Below is a small trained network, with its code and all its weights. Each question gives an input and a class and asks what happens when units are switched off, that is, made to give their printed mean instead of their output.

import numpy as np


def w(rows, s, z=0):
    codes = np.array(rows[::2]) - 128.0
    scale = np.full(codes.shape[1], s)
    scale[-1] = z or s
    return codes * scale


def f(y):
    return np.maximum(y, 0)


def log_softmax(a):
    a = a - a.max(-1, keepdims=True)
    return a - np.log(np.exp(a).sum(-1, keepdims=True))


def net(x, mask):
    res = np.array(x, float).reshape(1, 6) / 4 @ E
    y = f(res @ A[0][:, :-1].T + A[0][:, -1])
    res = res + np.where(mask, y, B[0][:, -1]) @ B[0][:, :-1]
    return log_softmax(res[-1] @ U[:, :-1].T + U[:, -1])


A, B = {}, {}
E = w([
[64,108,119,208,133,246,150,210,153,124,138,135],'x0',
[159,177,73,123,250,132,169,117,184,113,149,117],'x1',
[126,132,124,128,127,124,127,132,127,127,126,126],'x2',
[146,89,160,98,129,118,188,163,162,203,37,29],'x3',
[127,131,131,125,128,128,128,129,128,129,130,129],'x4',
[127,131,126,129,129,128,126,127,127,128,123,127],'x5',
],0.012)
A[0] = w([
[106,132,115,156,130,159,115,144,124,107,150,154,128],'N1',
[101,133,113,161,127,152,120,141,129,107,152,158,138],'N2',
[111,101,153,130,61,127,109,130,96,137,118,136,234],'N3',
[159,122,143,96,129,101,141,118,134,149,104,99,144],'N4',
[104,121,130,149,117,147,118,143,115,128,136,143,188],'N5',
[152,119,145,90,132,94,140,115,130,149,98,99,128],'N6',
[144,153,119,113,125,104,94,77,99,109,152,153,198],'N7',
[106,96,157,129,47,127,102,131,91,140,116,137,255],'N8',
[155,168,85,121,251,128,161,123,186,109,140,123,148],'N9',
[116,104,134,139,129,150,157,166,148,148,106,103,88],'N10',
[112,109,136,144,130,156,157,168,152,153,111,104,78],'N11',
],0.014,0.0059)
B[0] = w([
[94,104,108,170,105,162,154,158,100,153,174,148,179],'N1',
[86,113,112,168,117,164,138,152,108,143,172,158,181],'N2',
[131,103,182,107,137,110,104,164,94,117,112,155,233],'N3',
[192,109,110,100,86,145,164,137,127,166,87,108,200],'N4',
[115,118,140,145,134,137,109,148,107,101,150,153,177],'N5',
[159,98,117,89,87,161,166,163,106,177,87,117,204],'N6',
[170,181,163,136,182,65,83,93,162,63,112,91,209],'N7',
[141,99,190,99,137,117,91,170,79,113,106,151,255],'N8',
[117,183,4,166,114,141,162,102,151,141,152,72,245],'N9',
[169,158,160,133,168,73,77,87,162,79,121,105,187],'N10',
[158,163,156,147,175,82,75,86,164,75,130,106,188],'N11',
],0.011,0.017)
U = w([
[162,136,207,106,253,25,45,119,123,35,102,144,251],'0',
[151,192,99,153,210,55,114,12,219,61,139,84,164],'1',
[149,54,165,61,48,135,158,179,84,226,74,141,103],'2',
[150,138,63,98,32,190,229,106,156,243,100,92,38],'3',
[58,48,152,143,84,214,117,184,81,136,157,222,98],'4',
[33,150,66,168,107,242,215,137,126,179,182,145,44],'5',
],0.0069,0.0017)

Each question gives the input, the list of numbers given to net, and the class t.
The units are the neurons (one row each of A and B). Each row of codes is followed by its name. A weight is (code - 128) times the scale printed after its matrix; where a second scale follows, it is the last column's (A, B and U).
mask holds one flag per neuron, in row order. A switched-off neuron (its flag False) gives its mean, the last column of its row in B, instead of its output. The means were averaged over made-up inputs and are rounded, as every weight is.
A unit's drop is (log p(t) with every unit on - log p(t) with that unit switched off) / (log p(t) with every unit on - log p(t) with every unit switched off).
The circuit of an input: a set's keep is (log p(t) with only the set's units on - log p(t) with every unit switched off) / (log p(t) with every unit on - log p(t) with every unit switched off). Starting from all 11 units, units are removed one at a time, each time the one whose removal leaves the highest keep (on an exact tie, the one counted first), for as long as the keep stays at least 0.8.
units of the circuit, in order: the units of the circuit, biggest drop first
unit that matters most: the unit with the biggest drop
top k neurons: the k neurons with the biggest drops, biggest first
drop of u: that unit's drop, to one decimal
input [2,-7,6,1,1,6], class 0: units of the circuit, in order : [N6]
input [6,2,-3,0,-8,-3], class 5: units of the circuit, in order : [N1; N8]
input [-8,0,-8,1,-2,-1], class 2: top 2 neurons : [N6; N4]
input [0,7,-6,6,1,2], class 3: top 2 neurons : [N7; N6]
input [0,2,-8,5,-6,6], class 3: units of the circuit, in order : [N7; N8]
input [1,8,-8,-8,-3,6], class 5: units of the circuit, in order : [N1; N2]
input [0,0,-3,2,-4,5], class 2: top 4 neurons : [N7; N9; N11; N10]
input [1,3,-6,5,-3,-4], class 1: top 2 neurons : [N11; N10]
input [1,-5,-2,-2,7,-1], class 4: top 2 neurons : [N10; N11]
input [3,-1,2,0,8,4], class 4: top 2 neurons : [N7; N9]
input [6,1,-8,-1,-2,0], class 5: top 2 neurons : [N8; N3]
input [-1,5,3,7,-8,-7], class 3: top 3 neurons : [N6; N7; N4]
input [-2,1,1,7,7,7], class 3: top 2 neurons : [N8; N3]
input [4,-1,-2,-1,6,4], class 4: top 2 neurons : [N9; N7]
input [7,4,-7,2,8,-8], class 1: unit that matters most : N11
input [-5,4,-2,1,6,2], class 3: drop of N4 : 0.1
input [-6,3,-7,-1,-8,6], class 1: drop of N7 : 0.6
input [-8,2,6,-3,8,6], class 1: drop of N9 : 0.0
